Below are the code and all the weights of a small trained network. Each question names an input and a class and asks about switching units off, where a switched-off unit gives its printed mean instead of its output.

import numpy as np


def w(rows, s, z=0):
    codes = np.array(rows[::2]) - 128.0
    scale = np.full(codes.shape[1], s)
    scale[-1] = z or s
    return codes * scale


def norm(h):
    return h / np.sqrt((h * h).mean(-1, keepdims=True) + 1e-5)


def f(y):
    return np.maximum(y, 0)


def log_softmax(a):
    a = a - a.max(-1, keepdims=True)
    return a - np.log(np.exp(a).sum(-1, keepdims=True))


def net(x, mask):
    res = np.array(x, float).reshape(1, 4) / 4 @ E
    u = 0
    for l in range(4):
        y = f(norm(res) @ A[l][:, :-1].T + A[l][:, -1])
        res = res + np.where(mask[u : u + 6], y, B[l][:, -1]) @ B[l][:, :-1]
        u += 6
    return log_softmax(norm(res)[-1] @ U[:, :-1].T + U[:, -1])


A, B = {}, {}
E = w([
[155,203,93,140,175,178,185,117,147],'x0',
[121,59,42,173,105,143,158,188,125],'x1',
[154,79,94,179,136,212,7,115,181],'x2',
[146,64,105,164,253,93,139,124,93],'x3',
],0.013)
A[0] = w([
[157,30,41,226,157,135,109,120,143,67],'0.n0',
[104,203,150,164,169,143,73,115,165,67],'0.n1',
[167,151,123,179,221,133,71,106,107,3],'0.n2',
[107,17,34,254,125,119,91,164,121,136],'0.n3',
[113,39,80,200,84,124,44,99,152,52],'0.n4',
[187,141,127,80,186,92,126,131,76,1],'0.n5',
],0.0091,0.0058)
B[0] = w([
[176,61,1,178,177,196,71,168,50,223],'0.n0',
[157,41,136,90,56,91,202,80,165,151],'0.n1',
[62,215,114,222,101,101,154,160,230,162],'0.n2',
[241,45,72,15,165,141,166,99,89,253],'0.n3',
[207,185,106,35,79,152,115,207,70,201],'0.n4',
[64,43,217,126,130,133,123,93,120,143],'0.n5',
],0.0083,0.012)
A[1] = w([
[145,108,74,183,153,185,94,116,148,122],'1.n0',
[179,123,119,154,205,101,82,83,136,52],'1.n1',
[157,158,136,200,247,91,163,133,66,1],'1.n2',
[104,101,163,133,124,134,49,81,134,105],'1.n3',
[161,176,159,153,147,92,195,105,152,121],'1.n4',
[101,97,139,87,176,82,128,133,54,25],'1.n5',
],0.011,0.0039)
B[1] = w([
[105,141,85,101,179,149,169,162,161,253],'1.n0',
[90,169,117,141,150,153,147,120,228,200],'1.n1',
[79,49,167,129,7,91,119,105,92,215],'1.n2',
[133,171,111,117,103,123,123,179,142,171],'1.n3',
[134,125,77,103,198,174,107,138,166,208],'1.n4',
[134,127,144,59,114,96,141,134,132,205],'1.n5',
],0.015,0.0068)
A[2] = w([
[71,133,99,131,157,132,180,110,146,86],'2.n0',
[152,127,146,89,2,181,46,109,156,106],'2.n1',
[137,152,158,69,167,119,151,10,118,164],'2.n2',
[73,100,145,196,105,149,184,108,177,68],'2.n3',
[67,80,128,210,219,106,175,88,135,2],'2.n4',
[130,75,199,178,193,127,110,75,164,52],'2.n5',
],0.0099,0.0043)
B[2] = w([
[89,163,112,140,122,157,113,135,104,194],'2.n0',
[79,97,195,179,102,104,115,100,92,255],'2.n1',
[138,30,159,131,178,131,133,89,124,219],'2.n2',
[62,160,153,131,135,167,99,36,120,155],'2.n3',
[104,171,144,182,8,139,92,109,84,158],'2.n4',
[62,219,106,130,147,159,92,103,173,142],'2.n5',
],0.012,0.0056)
A[3] = w([
[81,118,175,222,96,102,106,135,154,78],'3.n0',
[123,156,179,175,77,117,65,114,114,53],'3.n1',
[116,193,140,163,76,151,133,175,133,152],'3.n2',
[244,152,199,160,168,102,82,186,97,2],'3.n3',
[160,170,90,74,148,109,187,158,104,54],'3.n4',
[54,88,58,144,127,37,164,172,112,147],'3.n5',
],0.011,0.0039)
B[3] = w([
[104,114,152,189,108,176,88,98,157,192],'3.n0',
[104,79,93,212,106,70,139,125,125,196],'3.n1',
[63,132,164,205,96,107,92,20,140,186],'3.n2',
[72,123,123,195,64,171,146,182,183,136],'3.n3',
[107,174,150,184,128,204,103,152,241,231],'3.n4',
[158,169,162,95,254,227,114,71,190,254],'3.n5',
],0.0092,0.0056)
U = w([
[151,111,112,105,104,110,117,153,34,52],'0',
[192,169,107,167,135,55,141,135,129,3],'1',
[79,198,102,126,181,173,159,103,190,128],'2',
[131,77,202,35,143,94,164,113,118,195],'3',
[67,131,167,197,69,87,86,95,136,171],'4',
[200,86,5,134,188,183,105,149,128,177],'5',
],0.018,0.0049)

Each question gives the input, the list of numbers given to net, and the class t.
The units are the neurons (one row each of A and B). Each row of codes is followed by its name. A weight is (code - 128) times the scale printed after its matrix; where a second scale follows, it is the last column's (A, B and U).
mask holds one flag per neuron, layer by layer. A switched-off neuron (its flag False) gives its mean, the last column of its row in B, instead of its output. The means were averaged over made-up inputs and are rounded, as every weight is.
A unit's drop is (log p(t) with every unit on - log p(t) with that unit switched off) / (log p(t) with every unit on - log p(t) with every unit switched off).
The circuit of an input: a set's keep is (log p(t) with only the set's units on - log p(t) with every unit switched off) / (log p(t) with every unit on - log p(t) with every unit switched off). Starting from the 12 units with the biggest drops (on a tie, the unit counted first), units are removed one at a time, each time the one whose removal leaves the highest keep (on an exact tie, the one counted first), for as long as the keep stays at least 0.8.
units of the circuit, in order: the units of the circuit, biggest drop first
top k neurons: the k neurons with the biggest drops, biggest first
top k neurons in layer l: the k neurons of layer l with the biggest drops, biggest first
drop of u: that unit's drop, to one decimal
input [8,-3,-7,2], class 3: units of the circuit, in order : [1.n2]
input [-8,5,5,-5], class 0: units of the circuit, in order : [0.n4, 2.n1]
input [-7,2,4,-7], class 4: top 2 neurons : [2.n1, 0.n0]
input [-2,4,-5,-3], class 2: units of the circuit, in order : [0.n3, 3.n5]
input [4,3,0,-2], class 2: units of the circuit, in order : [0.n3, 0.n0]
input [4,-2,1,1], class 2: top 2 neurons : [0.n3, 1.n4]
input [-4,1,2,-3], class 0: top 2 neurons in layer 0 : [0.n4, 0.n2]
input [8,-8,-3,-1], class 3: top 3 neurons in layer 1 : [1.n0, 1.n1, 1.n3]
input [-6,3,3,-4], class 0: top 2 neurons in layer 0 : [0.n4, 0.n0]
input [3,-6,2,7], class 4: top 2 neurons : [1.n2, 2.n4]
input [7,0,4,-1], class 2: top 2 neurons : [0.n3, 0.n4]
input [3,-8,-2,-5], class 3: top 2 neurons : [2.n2, 1.n0]
input [4,-2,4,-5], class 4: top 2 neurons in layer 0 : [0.n0, 0.n3]
input [-1,-8,5,7], class 2: units of the circuit, in order : [1.n1]
input [7,-6,-7,6], class 3: top 2 neurons in layer 1 : [1.n2, 1.n5]
input [3,2,-1,-2], class 2: top 2 neurons : [0.n3, 1.n2]
input [-7,-7,-6,-7], class 4: top 2 neurons in layer 1 : [1.n0, 1.n5]
input [4,-5,2,-6], class 4: top 2 neurons : [0.n3, 2.n1]
input [-6,0,6,-5], class 4: top 2 neurons : [2.n1, 0.n0]
input [-8,-5,2,8], class 3: units of the circuit, in order : [1.n5]
input [-5,0,-6,-6], class 4: top 2 neurons : [0.n3, 1.n0]
input [5,7,3,-8], class 2: top 2 neurons in layer 1 : [1.n0, 1.n4]
input [-4,-5,0,-8], class 4: drop of 2.n1 : 0.0
input [2,6,-8,7], class 3: drop of 1.n2 : 0.4
input [8,1,1,-2], class 2: drop of 0.n3 : 0.7
input [-6,-2,0,6], class 3: drop of 1.n2 : 0.1
input [-2,-6,3,5], class 4: top 2 neurons in layer 0 : [0.n3, 0.n4]
input [5,-4,5,6], class 2: top neuron : [1.n0]
input [1,3,-8,-7], class 2: top 2 neurons in layer 1 : [1.n2, 1.n4]
